Facts:
pagrel	κ	ruzanul; stutra	κ	flalir; vaklis	κ	pegre
grasto	κ	bodal; safiklu	κ	plutrer; nena	κ	bodal
ponal	κ	klutrel; skilun	κ	nuda; deklum	κ	klime
pokomok	κ	pegre; flotro	κ	pegre; geple	κ	stuplu
pero	κ	nezu; grebam	κ	moklan; nadrin	κ	pegre
skebral	κ	ruzanul; grazo	κ	pegre; tudrur	κ	nuda
tagroskin	κ	nuda; fipegi	κ	klime; veze	κ	bodal
nostak	κ	flotro; suzuk	κ	disulor; flagu	κ	bodal
klutrel	κ	pegre; drofli	κ	ruzanul; skotrem	κ	plutrer
demes	κ	nena; flelol	κ	nuda; bregor	κ	nezu
rematel	κ	bodal; klini	κ	bodal; dedur	κ	pladros
durir	κ	dofa; bodal	κ	flalir; grofivus	κ	klutrel
skibram	κ	bodal; gilom	Λ	b; klastatri	Λ	e
pagrel	Λ	a; disulor	Λ	c; stutra	Λ	d
vaklis	Λ	a; kudrur	Λ	b; tasku	Λ	c
grasto	Λ	d; skogesen	Λ	b; safiklu	Λ	b
delu	Λ	d; flalir	Λ	d; moklan	Λ	a
nezu	Λ	c; gibrer	Λ	a; skegrir	Λ	e
siplos	Λ	b; nena	Λ	a; viveplin	Λ	c
ponal	Λ	d; skilun	Λ	c; deklum	Λ	b
pokomok	Λ	e; dreter	Λ	d; flotro	Λ	b
nuda	Λ	e; plozir	Λ	a; pladros	Λ	e
ruzanul	Λ	e; flisin	Λ	b; geple	Λ	e
klime	Λ	a; pero	Λ	e; grebam	Λ	c
gibru	Λ	e; pegre	Λ	d; skasku	Λ	c
nadrin	Λ	b; grekimik	Λ	a; briflon	Λ	c
nebra	Λ	c; skebral	Λ	c; grazo	Λ	d
tudrur	Λ	a; kluno	Λ	b; tagroskin	Λ	c
fipegi	Λ	c; biron	Λ	e; veze	Λ	e
dofa	Λ	c; nostak	Λ	c; suzuk	Λ	a
flagu	Λ	c; klutrel	Λ	d; fivagres	Λ	c
drofli	Λ	c; skotrem	Λ	a; demes	Λ	c
flelol	Λ	b; navaflas	Λ	a; bastar	Λ	a
lupluk	Λ	a; plutrer	Λ	c; bregor	Λ	c
rematel	Λ	c; klini	Λ	e; rukelu	Λ	e
tetrin	Λ	a; stuplu	Λ	c; dedur	Λ	a
pubrum	Λ	a; durir	Λ	c; bodal	Λ	a
grofivus	Λ	d; skibram	Λ	d; gilom	ψ	skilun
klastatri	ψ	flalir; disulor	ψ	rematel; stutra	ψ	viveplin
grasto	ψ	tetrin; skogesen	ψ	flagu; safiklu	ψ	gibrer
flalir	ψ	ponal; nezu	ψ	pagrel; gibrer	ψ	lupluk
skegrir	ψ	pero; siplos	ψ	geple; viveplin	ψ	vaklis
deklum	ψ	skogesen; dreter	ψ	grofivus; nuda	ψ	tagroskin
plozir	ψ	stutra; geple	ψ	klini; pero	ψ	demes
gibru	ψ	disulor; pegre	ψ	pubrum; nadrin	ψ	suzuk
skebral	ψ	bastar; grazo	ψ	gilom; kluno	ψ	gibru
tagroskin	ψ	ruzanul; nostak	ψ	bodal; suzuk	ψ	klastatri
flagu	ψ	fivagres; klutrel	ψ	plutrer; fivagres	ψ	navaflas
demes	ψ	grazo; navaflas	ψ	pegre; lupluk	ψ	grasto
plutrer	ψ	klime; rematel	ψ	nezu; klini	ψ	nostak
rukelu	ψ	stuplu; stuplu	ψ	delu; dedur	ψ	grekimik
durir	ψ	skegrir; grofivus	ψ	drofli; skibram	ψ	dreter

Known rows:
flagu: [ -5.6 -13.6  -0.2 -23.7  16.4   4.2  -2.4  -3.4  -4.1   7.9  33.4  18.5
  15.7   3.8 -16.3   6.2 -22.4  21.5  11.8  13.7  30.4  13.6  -9.3]
gibrer: [ -3.2   8.6   2.9   5.6 -21.6 -10.5  -7.3 -19.6  -1.7  -1.7 -15.5   8.5
   3.3 -29.8  39.1  -8.7   2.3 -19.2  17.9 -13.0 -22.6  19.7  10.6]
bodal: [ -6.3 -25.8  -0.1   7.7   9.6  -2.9  -0.8 -13.5 -48.9  27.3  -6.3  -6.9
  -6.4  15.4 -37.9  82.8 -31.3 -15.1  26.9   9.9   0.4  22.1  17.0]
fipegi: [ -2.0 -11.4   4.7  -4.6   9.9   5.2  17.9 -11.8  -9.2  -7.7  12.8  -0.5
   8.9   9.1  -9.2 -10.6  -0.4  18.1  -3.6   3.8  18.7  -0.6  -5.4]
nadrin: [  9.5   1.6  -8.7  23.4 -13.4  12.5 -14.6  41.7   6.6 -27.4 -34.5  24.2
  14.2 -23.5   5.4 -12.2  48.4 -19.6   0.5   7.9   8.2 -12.7 -29.5]
durir: [ -8.0 -11.6  -9.7   6.2  -5.5 -16.0 -11.0  15.6  11.9 -34.2  -1.8   6.9
  24.6 -14.9  16.5 -23.8  16.3  16.4   8.8   8.7  36.8 -20.5   3.8]
kluno: [  5.5  -0.2 -10.9  20.7 -15.2  17.9 -16.9  29.5  20.0 -17.9 -43.5   9.8
   5.0 -14.5  23.1 -16.1  39.6 -17.1  -0.5  16.9  15.4 -19.9  -7.1]
safiklu: [ 15.4  -5.5  -1.2   9.0  -4.6  18.2   0.1  26.8   5.6 -25.2 -30.8  13.9
   2.7  -9.1  21.0 -10.1  49.5 -21.0 -11.8  14.9  18.2 -12.8   2.0]
rukelu: [ -9.8   6.2  -2.4 -23.5 -13.9 -29.3 -42.8  33.5  35.8 -41.2 -11.6  -6.5
  11.9 -13.5  36.0 -21.2  44.0  -1.0   8.9  -9.1  10.6 -37.8  30.7]
fivagres: [-10.0  -5.9 -15.9   5.9   8.3  21.0   9.1 -15.9  -3.3  27.0  -4.1 -21.2
 -11.4  13.0 -26.5 -18.7 -37.7  12.9  -3.5   8.0  25.5 -13.4 -17.3]
delu: [ 12.1   1.1 -10.9 -12.0   2.3  -7.5   0.9  -6.6  17.9  24.3  37.5  18.1
 -18.4  -7.5   3.1 -10.8 -23.7   8.8 -25.8   0.7 -20.0  -5.0  -9.0]
disulor: [  2.4  -4.3   2.9 -10.9   9.0  23.4  -1.4 -21.9   6.4  15.0  25.1   2.7
   6.7  11.6  -1.4 -16.6 -20.5  24.2   1.3   0.5  19.4  -8.2 -21.3]
navaflas: [ -0.2 -13.7  -0.4  29.2   3.5  14.8   7.5 -23.2 -35.1  33.3  -7.7 -26.3
 -23.1  18.7 -13.6  55.0 -29.6 -13.4   4.6 -12.9 -17.8   2.4   2.2]
rematel: [-12.7 -10.9 -16.3  -3.4  18.4  10.2   9.8  -7.9 -10.6  21.7   2.1  -6.8
   3.2  10.7 -41.9   7.7 -36.9   9.7   9.9  17.0  36.6   9.8  -5.5]
tetrin: [ -1.6 -15.3   4.4  27.5  -0.3  18.2   6.7 -22.4 -36.2  35.2 -11.6 -27.2
 -23.5  21.8 -11.5  55.9 -26.9 -13.1  10.4 -10.0 -15.9   0.3   1.4]
klini: [ -6.8   5.5   9.4 -63.6  16.8  -8.8 -26.9  12.8   9.3  -3.5  27.7  17.3
   2.1   9.8  -3.6  15.5   5.3   2.1   5.9  -2.3   6.2   8.7  21.9]
siplos: [  5.6  -0.3  -9.9  20.5 -13.5  15.9 -12.3  27.8  19.6 -18.0 -38.2   9.0
   6.9 -13.1  16.3 -17.2  40.3 -17.7  -1.0  19.5  19.9 -24.1  -1.8]
flalir: [ -3.3  -1.3 -28.5   1.2   5.2  -8.3  10.6  -9.9  12.0  39.7   6.4  -6.6
 -24.9  -2.0 -27.4  -5.1 -41.8  -1.4 -24.8  11.6  -7.5 -10.4  -3.7]
kudrur: [ 13.1  10.8   0.5  17.8   4.0  36.1   7.2   5.9   5.2  12.7 -28.2   3.3
  -8.2   8.1  -1.9  -0.7  17.4 -13.7 -13.9  13.3   3.9  -4.1 -16.4]

Rows:
[  5.9 -20.1  -9.1   9.4 -26.7 -12.1 -25.2  11.9  -3.3 -21.4 -10.9   5.1
   1.5 -41.4  42.2   6.2  15.7 -14.9  27.0  -5.5   2.2  -4.9  23.4] | dedur
[-16.3  10.9 -18.9   5.1 -10.2  -6.3   1.2  26.9   8.5 -29.9  17.1   4.1
  27.9 -24.5  22.8 -35.5  11.9   8.0  12.5   9.3  45.1 -13.2  17.6] | skebral
[ -3.6 -17.8 -15.6  18.7 -30.5 -11.6 -35.9   4.1   3.3 -15.6 -22.5   0.3
   4.4 -41.9  46.8  -0.9  12.8 -12.4  28.4  -0.7   0.2 -14.3  23.2] | plozir
[  9.4  -8.7  -1.3  11.3  18.4 -10.5  35.4  -8.4 -25.2  23.0  27.5  -9.0
 -22.1  29.8 -41.2  39.8 -20.9   1.0 -41.8  -3.7 -21.8  -5.8  -9.1] | ponal
[ -2.3  15.5  12.3 -42.3   8.3   5.4 -28.0   2.8  18.6   4.2  23.2   1.2
  -4.1  10.7  13.1  -3.7   4.5   2.1  -2.9 -15.2  -3.8 -10.3   9.4] | klastatri
[  0.1  22.2  -2.4  -1.1 -13.3 -38.7  13.7  -9.2  23.3  -0.2  10.1  16.8
   3.0 -15.8  23.3 -36.0   1.9   1.5 -24.7  -0.3 -25.9   4.6   2.0] | dreter
[  1.6  12.5  -3.2  -7.8  -6.3 -44.5  16.3  -3.1  14.8  -2.8  17.2  23.9
   6.1 -20.6  11.6 -26.5   1.9  -1.6 -19.5   2.7 -22.3  16.3   3.0] | stutra
[ -2.3   5.9  10.2   0.8 -15.1 -11.7   1.2 -17.6 -14.3  -7.3  -9.6  12.0
   0.8 -24.9  31.0  -6.8   7.7 -22.0  18.0 -13.3 -22.3  33.8  13.4] | suzuk
[-10.6   1.4   5.1 -13.2 -19.5 -38.8 -47.9  61.5  55.1 -43.6 -19.0   2.6
   5.8   7.1  33.6 -25.1  28.0  -0.1  27.3 -19.3  -1.7 -42.1  40.4] | nuda
[ 18.6  -4.8  23.2  35.0  12.7  48.5  35.4   0.6 -19.7  19.2 -29.5 -34.9
 -16.0  43.0 -46.3  51.3  11.5   7.0 -20.9  25.9 -16.5   4.1 -13.5] | gilom
[ -1.8  -8.5 -19.1  12.1  -2.6  16.4 -13.6 -10.8 -36.9  29.6 -12.6  -8.7
 -18.5 -21.8 -17.5  20.1 -32.5 -27.6  14.5 -12.5 -14.7  17.0 -24.9] | vaklis
[  5.4  -0.8  11.8  23.8   2.5  32.5  35.5  -9.2 -50.0  15.8  12.6 -36.2
 -16.5   6.3 -21.1  61.9 -17.0   0.1   7.6   2.5 -23.4  33.0  25.3] | pagrel
[ 11.8   1.6  12.6  20.3   0.4  21.9   8.8  33.2   8.3   3.4 -29.8  14.6
 -14.7  26.7  -9.2   2.9  11.4 -20.3   0.3   3.3  -7.7   6.4  -9.5] | flelol
[-16.5  19.5 -18.7   3.2  10.0  28.4  25.7  -5.6 -14.5  28.9  20.3 -12.9
  -5.3   6.5 -21.2 -19.2 -38.5   1.4  -5.1   6.2  33.4   5.5  -7.6] | drofli
[ -3.5 -21.3  -4.7  -7.6  -7.4 -10.9 -10.7  -8.1 -24.6   5.0  -5.6  10.0
   4.3 -16.3   1.5  40.1 -12.0 -14.4  28.9   8.6   1.5  28.3  23.2] | nena
[ 11.0  -1.6   1.2  34.8  11.1  -8.1  20.6  -3.8 -16.9  12.1  14.5 -25.5
  -3.8   8.7 -52.5  38.0 -15.0  28.9 -26.3   5.9 -48.9  -4.0 -35.1] | pegre
[  3.1 -13.7  -1.5  10.5 -12.0   7.5 -10.2 -15.2 -13.9   9.8  -9.0  -9.1
 -13.5 -18.8  22.0  18.0  -9.7 -15.1  15.4  -6.5 -12.6   3.7   5.7] | moklan
[ -5.7  16.6  10.4 -24.8   8.6 -15.0 -23.8  22.7   2.0 -26.8   5.6  -1.4
   8.1   3.3  -7.8  -2.3  26.6  -1.5   0.7 -21.3 -14.1  -5.1  -8.8] | pokomok
[ -9.0   6.6   8.0 -42.1  11.9 -23.7 -19.6  22.1   7.4 -19.7   7.2   2.8
   9.2   7.5  -6.8  15.4  15.4  -0.4  11.5  -1.8   5.2   6.4  34.8] | veze

